Small tables with named rows and columns. After each table, cells are looked up by row and column.

zuda
|  | guv | ruke | vuvuli | tava | sel | sog | doz | fune | gaturev |
|---|---|---|---|---|---|---|---|---|---|
| pudadiz | 30.089 | 19.881 | 39.903 | 74.687 | 34.036 | 61.040 | 32.095 | 46.737 | 31.782 |
| vop | 19.840 | 32.312 | 45.568 | 70.223 | 69.726 | 47.623 | 45.683 | 54.132 | 14.588 |
| kip | 33.688 | 38.943 | 45.083 | 56.459 | 55.512 | 46.359 | 44.993 | 48.940 | 31.428 |
| kezane | 60.445 | 43.985 | 41.768 | 36.432 | 16.769 | 50.349 | 37.800 | 37.318 | 66.086 |
| bipodi | 54.970 | 53.142 | 45.565 | 31.921 | 39.486 | 41.100 | 46.956 | 41.783 | 56.215 |
| kopevip | 58.628 | 61.722 | 47.527 | 22.515 | 45.644 | 35.113 | 51.924 | 41.811 | 58.801 |
| tus | 27.739 | 40.382 | 46.604 | 58.749 | 67.843 | 43.353 | 48.523 | 52.049 | 23.024 |
| kisepe | 64.066 | 44.505 | 41.270 | 33.860 | 11.289 | 51.024 | 36.704 | 35.712 | 70.820 |
| dapoto | 44.947 | 55.452 | 48.092 | 35.874 | 60.094 | 36.129 | 52.817 | 46.997 | 42.088 |
| zib | 52.380 | 62.449 | 48.884 | 25.582 | 57.456 | 32.606 | 55.040 | 44.915 | 50.189 |
| lozoneb | 39.997 | 28.432 | 40.721 | 61.623 | 29.392 | 56.985 | 34.472 | 43.803 | 42.792 |
| mor | 52.438 | 46.820 | 44.090 | 38.754 | 34.668 | 45.560 | 43.228 | 41.686 | 54.530 |
| nup | 22.963 | 23.441 | 42.286 | 75.879 | 51.471 | 55.919 | 37.708 | 50.837 | 21.214 |

doz of mor: 43.228
guv of kopevip: 58.628
ruke of vop: 32.312
guv of pudadiz: 30.089
sog of zib: 32.606
guv of kezane: 60.445
sog of mor: 45.560
vuvuli of kopevip: 47.527
ruke of zib: 62.449
vuvuli of pudadiz: 39.903
gaturev of zib: 50.189
Row with the largest sog: pudadiz

Table ladat
	kes	pazub	karofut	fis	kab
kora	238	105	166	174	240
pesapo	252	125	190	153	244
mavom	50	170	113	163	64

kora, kes -> 238
pesapo, fis -> 153
pesapo, pazub -> 125
pesapo, karofut -> 190
mavom, karofut -> 113
mavom, fis -> 163
kora, kab -> 240
pesapo, kes -> 252
kora, karofut -> 166
mavom, pazub -> 170
pesapo, kab -> 244
kora, fis -> 174
kora, pazub -> 105
mavom, kes -> 50
mavom, kab -> 64

Table pebizap
         bis  nolare  nam
zemegiz  114      78   64
vevit    106      92   45
robusuf  116     100   79
doso      42     249  216
mubin    112      91   66
kes      119     208  218
big       85     198  179

What is the bis of robusuf in pebizap? 116
What is the bis of kes in pebizap? 119
What is the nolare of robusuf in pebizap? 100
What is the nam of zemegiz in pebizap? 64
What is the nolare of doso in pebizap? 249
What is the bis of mubin in pebizap? 112
What is the nam of kes in pebizap? 218
What is the nolare of zemegiz in pebizap? 78
What is the nam of doso in pebizap? 216
What is the nolare of big in pebizap? 198
What is the nam of big in pebizap? 179
What is the nam of vevit in pebizap? 45

zeso:
	ludot	vul	zeza	sivufon	rovagim
tur	72.1	46.5	38.5	50.8	16.0
bok	52.8	47.4	38.9	45.2	43.5
likar	89.7	48.7	41.0	68.6	25.6
viv	43.4	46.8	45.3	41.1	41.2
zabu	71.7	45.4	40.0	47.1	23.5
ribi	51.2	49.1	40.8	45.6	33.9
las	75.6	73.1	16.0	46.1	47.0
fibi	46.3	41.9	42.3	46.8	43.6
zas	57.3	68.0	26.9	68.0	42.3
lem	64.7	48.6	43.6	42.4	47.2
voragud	42.5	47.5	47.2	38.4	42.7

ribi, zeza: 40.8
tur, sivufon: 50.8
zas, ludot: 57.3
zas, rovagim: 42.3
bok, ludot: 52.8
likar, sivufon: 68.6
las, ludot: 75.6
tur, zeza: 38.5
likar, vul: 48.7
lem, vul: 48.6
fibi, ludot: 46.3
fibi, rovagim: 43.6
viv, vul: 46.8

Table puvam
	futotaf	lelidi	rus	kigu
tekeme	563	572	558	614
bokizap	506	469	863	603
seg	541	628	540	616
bub	551	537	633	611
tef	605	611	524	625
geb	628	610	426	412
pogafeg	546	560	610	581
bev	580	539	570	555
sezib	526	606	504	643
rupe	432	244	940	687
radaz	569	668	549	548
fizizof	498	517	647	617
fef	509	422	672	629

What is the lelidi of bub in puvam?
537
What is the kigu of fizizof in puvam?
617
What is the futotaf of rupe in puvam?
432
What is the lelidi of bokizap in puvam?
469
What is the rus of sezib in puvam?
504
What is the rus of rupe in puvam?
940
What is the rus of pogafeg in puvam?
610
What is the futotaf of fizizof in puvam?
498
What is the rus of fizizof in puvam?
647
What is the lelidi of geb in puvam?
610
What is the futotaf of bokizap in puvam?
506
What is the rus of geb in puvam?
426
Which row has the largest rus? rupe

boti.csv
,zamu,kubup,bakizud,pugu,toze,fekid,zit,tukot,gubaluf
lig,3.92,4.25,5.41,-1.09,-5.83,7.08,6.58,5.22,7.04
loz,1.86,2.66,2.66,3.25,0.97,0.47,-1.63,-2.18,-0.68
vagesi,1.83,1.78,1.92,0.52,-1.28,2.31,1.52,1.10,1.73
dob,-7.83,-7.94,-6.74,-6.51,2.11,-5.42,1.51,4.21,-0.26
lida,-5.45,-5.69,-4.87,-4.79,1.03,-3.77,0.91,2.81,-0.32
zuf,2.58,1.97,-0.66,7.80,7.62,-3.36,-7.90,-8.25,-7.32

lig, tukot => 5.22
dob, pugu => -6.51
lida, toze => 1.03
dob, gubaluf => -0.26
zuf, zit => -7.90
dob, fekid => -5.42
vagesi, toze => -1.28
lig, gubaluf => 7.04
lida, zamu => -5.45
loz, pugu => 3.25
zuf, bakizud => -0.66
vagesi, pugu => 0.52

